Below is a small trained network, with its code and all its weights. Each question gives an input and a class and asks what happens when units are switched off, that is, made to give their printed mean instead of their output.

import numpy as np


def w(rows, s, z=0):
    codes = np.array(rows[::2]) - 128.0
    scale = np.full(codes.shape[1], s)
    scale[-1] = z or s
    return codes * scale


def norm(h):
    return h / np.sqrt((h * h).mean(-1, keepdims=True) + 1e-5)


def f(y):
    return np.maximum(y, 0)


def log_softmax(a):
    a = a - a.max(-1, keepdims=True)
    return a - np.log(np.exp(a).sum(-1, keepdims=True))


def net(x, mask):
    res = np.array(x, float).reshape(1, 4) / 4 @ E
    u = 0
    for l in range(3):
        y = f(norm(res) @ A[l][:, :-1].T + A[l][:, -1])
        res = res + np.where(mask[u : u + 7], y, B[l][:, -1]) @ B[l][:, :-1]
        u += 7
    return log_softmax(norm(res)[-1] @ U[:, :-1].T + U[:, -1])


A, B = {}, {}
E = w([
[51,99,58,117,152,93,219,105,73,54],'x0',
[220,137,14,149,147,187,95,56,84,142],'x1',
[148,111,138,228,146,46,254,149,137,101],'x2',
[129,187,135,130,86,134,97,152,139,30],'x3',
],0.0093)
A[0] = w([
[136,84,179,172,113,100,108,178,147,94,1],'0.n1',
[137,186,233,169,189,164,53,157,173,145,172],'0.n2',
[144,157,76,137,202,232,111,42,137,148,12],'0.n3',
[149,146,184,112,90,32,142,122,222,192,45],'0.n4',
[140,134,141,69,122,179,30,207,133,140,24],'0.n5',
[89,120,184,42,75,111,51,190,251,37,146],'0.n6',
[170,72,3,102,108,212,62,49,133,133,44],'0.n7',
],0.0067,0.0035)
B[0] = w([
[185,166,136,166,142,175,145,101,136,110,151],'0.n1',
[148,137,161,114,81,111,113,116,80,164,238],'0.n2',
[137,181,165,140,168,216,113,52,94,97,204],'0.n3',
[162,124,156,188,144,135,207,174,158,121,180],'0.n4',
[143,139,143,169,198,125,254,60,103,51,209],'0.n5',
[67,139,150,107,171,124,136,84,152,65,255],'0.n6',
[205,217,94,147,124,177,130,149,50,111,252],'0.n7',
],0.0091,0.007)
A[1] = w([
[165,177,107,110,26,185,59,157,90,176,161],'1.n1',
[118,67,15,30,173,235,90,55,82,209,193],'1.n2',
[175,21,123,179,179,79,146,136,167,204,140],'1.n3',
[38,123,136,98,255,55,146,169,102,65,110],'1.n4',
[56,34,214,58,68,118,139,180,143,153,158],'1.n5',
[139,227,151,159,116,66,88,149,225,88,1],'1.n6',
[133,119,243,108,42,176,166,141,165,237,205],'1.n7',
],0.007,0.0026)
B[1] = w([
[96,132,40,171,117,70,108,106,81,138,216],'1.n1',
[254,200,172,95,139,212,94,45,106,73,254],'1.n2',
[104,130,49,58,142,110,144,79,78,80,182],'1.n3',
[90,86,112,121,125,118,145,129,129,192,239],'1.n4',
[161,161,143,163,144,133,40,76,138,94,193],'1.n5',
[155,169,95,148,117,201,93,79,76,85,176],'1.n6',
[178,98,78,194,100,92,58,144,42,188,211],'1.n7',
],0.0097,0.0063)
A[2] = w([
[142,154,27,46,69,204,52,249,211,247,2],'2.n1',
[172,135,223,178,121,150,165,168,184,156,130],'2.n2',
[153,108,93,40,112,174,153,115,184,195,83],'2.n3',
[82,108,89,181,113,108,162,174,134,136,114],'2.n4',
[113,68,79,175,157,49,213,183,148,126,82],'2.n5',
[118,131,217,140,149,117,118,151,129,161,100],'2.n6',
[71,130,144,48,122,172,114,140,194,124,122],'2.n7',
],0.011,0.0086)
B[2] = w([
[144,214,2,216,178,206,219,125,17,146,128],'2.n1',
[200,155,39,110,138,193,97,112,53,62,203],'2.n2',
[139,126,71,167,156,149,163,90,121,29,131],'2.n3',
[111,137,162,46,190,156,198,132,191,181,193],'2.n4',
[70,122,58,86,213,199,228,168,181,77,254],'2.n5',
[246,165,32,178,229,235,136,103,107,44,188],'2.n6',
[85,135,248,84,72,91,116,55,178,219,185],'2.n7',
],0.0097,0.0043)
U = w([
[134,64,133,46,58,57,42,224,236,117,2],'0',
[69,97,81,77,231,127,231,178,193,98,146],'1',
[4,152,243,51,79,71,95,51,220,97,88],'2',
[208,187,101,154,157,172,121,88,107,61,185],'3',
[181,89,123,160,88,30,38,170,113,223,78],'4',
],0.013,0.0086)

Each question gives the input, the list of numbers given to net, and the class t.
The units are the neurons (one row each of A and B). Each row of codes is followed by its name. A weight is (code - 128) times the scale printed after its matrix; where a second scale follows, it is the last column's (A, B and U).
mask holds one flag per neuron, layer by layer. A switched-off neuron (its flag False) gives its mean, the last column of its row in B, instead of its output. The means were averaged over made-up inputs and are rounded, as every weight is.
A unit's drop is (log p(t) with every unit on - log p(t) with that unit switched off) / (log p(t) with every unit on - log p(t) with every unit switched off).
most important unit: the unit with the biggest drop
top k neurons: the k neurons with the biggest drops, biggest first
top k neurons in layer l: the k neurons of layer l with the biggest drops, biggest first
drop of u: that unit's drop, to one decimal
input [-5,2,5,-5], class 1: top 3 neurons in layer 1 : (1.n2, 1.n3, 1.n5)
input [-4,-3,-1,-6], class 4: most important unit : 1.n7
input [-4,-4,2,-6], class 4: top 3 neurons : (1.n7, 0.n5, 1.n3)
input [-8,3,1,-6], class 4: top 2 neurons in layer 1 : (1.n7, 1.n1)
input [8,-8,-3,-7], class 2: top 2 neurons in layer 2 : (2.n7, 2.n2)
input [4,1,-3,7], class 2: top 2 neurons : (0.n6, 1.n7)
input [1,-3,-1,-4], class 4: top 2 neurons : (0.n5, 1.n5)
input [-2,-8,-1,8], class 2: top 2 neurons : (0.n6, 2.n7)
input [-8,5,7,-5], class 4: top 2 neurons in layer 1 : (1.n7, 1.n2)
input [0,-4,-6,-3], class 2: drop of 0.n6 : 1.1
input [2,-3,0,1], class 2: drop of 0.n5 : 0.2
input [5,0,-2,8], class 2: drop of 1.n7 : 0.0
input [-8,1,5,-5], class 4: top 2 neurons in layer 1 : (1.n7, 1.n3)
input [2,-1,7,5], class 1: most important unit : 1.n2
